Below are the code and all the weights of a small trained network. Each question names an input and a class and asks about switching units off, where a switched-off unit gives its printed mean instead of its output.

import numpy as np


def w(rows, s, z=0):
    codes = np.array(rows[::2]) - 128.0
    scale = np.full(codes.shape[1], s)
    scale[-1] = z or s
    return codes * scale


def f(y):
    return np.maximum(y, 0)


def log_softmax(a):
    a = a - a.max(-1, keepdims=True)
    return a - np.log(np.exp(a).sum(-1, keepdims=True))


def net(x, mask):
    res = np.array(x, float).reshape(1, 3) / 4 @ E
    y = f(res @ A[0][:, :-1].T + A[0][:, -1])
    res = res + np.where(mask, y, B[0][:, -1]) @ B[0][:, :-1]
    return log_softmax(res[-1] @ U[:, :-1].T + U[:, -1])


A, B = {}, {}
E = w([
[52,160,64],'x0',
[123,36,6],'x1',
[162,165,92],'x2',
],0.011)
A[0] = w([
[146,132,102,70],'N0',
[128,142,141,123],'N1',
[102,82,116,139],'N2',
[110,93,88,97],'N3',
[117,153,161,91],'N4',
[252,147,163,67],'N5',
[167,130,139,85],'N6',
[140,132,110,78],'N7',
[174,135,100,13],'N8',
[196,89,144,123],'N9',
[113,87,99,115],'N10',
[112,70,149,77],'N11',
[132,41,185,115],'N12',
[159,196,96,115],'N13',
[191,96,142,121],'N14',
[139,138,134,107],'N15',
[131,97,159,30],'N16',
[128,178,151,118],'N17',
[136,101,154,80],'N18',
[158,178,104,88],'N19',
[127,170,167,111],'N20',
[117,146,151,107],'N21',
[104,131,133,151],'N22',
[156,125,124,85],'N23',
[186,122,142,105],'N24',
[108,124,119,1],'N25',
[116,157,134,97],'N26',
[167,132,141,105],'N27',
[119,149,151,104],'N28',
],0.026,0.0056)
B[0] = w([
[161,152,140,149],'N0',
[133,150,124,160],'N1',
[157,117,35,186],'N2',
[131,166,30,202],'N3',
[153,182,139,194],'N4',
[176,80,254,249],'N5',
[153,122,145,161],'N6',
[149,144,134,141],'N7',
[145,166,160,150],'N8',
[172,122,223,201],'N9',
[164,150,36,196],'N10',
[112,53,114,165],'N11',
[99,9,128,216],'N12',
[13,91,120,178],'N13',
[174,140,208,193],'N14',
[120,126,133,145],'N15',
[136,154,82,155],'N16',
[95,192,162,209],'N17',
[132,139,86,158],'N18',
[60,78,100,161],'N19',
[153,204,106,224],'N20',
[143,162,149,175],'N21',
[133,156,148,150],'N22',
[141,143,136,141],'N23',
[168,130,181,180],'N24',
[132,147,104,134],'N25',
[96,142,160,160],'N26',
[144,118,169,167],'N27',
[140,166,147,178],'N28',
],0.046,0.015)
U = w([
[103,203,88,175],'0',
[18,142,143,135],'1',
[64,254,153,129],'2',
[144,118,142,2],'3',
[113,85,119,196],'4',
[155,125,208,102],'5',
],0.012,0.0051)

Each question gives the input, the list of numbers given to net, and the class t.
The units are the neurons (one row each of A and B). Each row of codes is followed by its name. A weight is (code - 128) times the scale printed after its matrix; where a second scale follows, it is the last column's (A, B and U).
mask holds one flag per neuron, in row order. A switched-off neuron (its flag False) gives its mean, the last column of its row in B, instead of its output. The means were averaged over made-up inputs and are rounded, as every weight is.
A unit's drop is (log p(t) with every unit on - log p(t) with that unit switched off) / (log p(t) with every unit on - log p(t) with every unit switched off).
The circuit of an input: a set's keep is (log p(t) with only the set's units on - log p(t) with every unit switched off) / (log p(t) with every unit on - log p(t) with every unit switched off). Starting from the 12 units with the biggest drops (on a tie, the unit counted first), units are removed one at a time, each time the one whose removal leaves the highest keep (on an exact tie, the one counted first), for as long as the keep stays at least 0.8.
units of the circuit, in order: the units of the circuit, biggest drop first
most important unit: the unit with the biggest drop
k most important neurons: the k neurons with the biggest drops, biggest first
drop of u: that unit's drop, to one decimal
input [-5,7,-1], class 4: most important unit	N12
input [-2,-2,-7], class 4: units of the circuit, in order	N5; N12
input [-3,6,1], class 4: units of the circuit, in order	N20; N5
input [-2,-6,-8], class 2: 2 most important neurons	N20; N17
input [-4,0,-8], class 4: 3 most important neurons	N12; N5; N11
input [-2,5,0], class 4: 3 most important neurons	N20; N17; N4
input [8,2,7], class 1: 3 most important neurons	N13; N20; N19
input [1,4,-4], class 0: 2 most important neurons	N5; N3
input [-1,3,-2], class 4: drop of N20	0.1
input [5,-2,-2], class 2: drop of N5	0.1
input [1,-1,-6], class 4: drop of N5	0.3
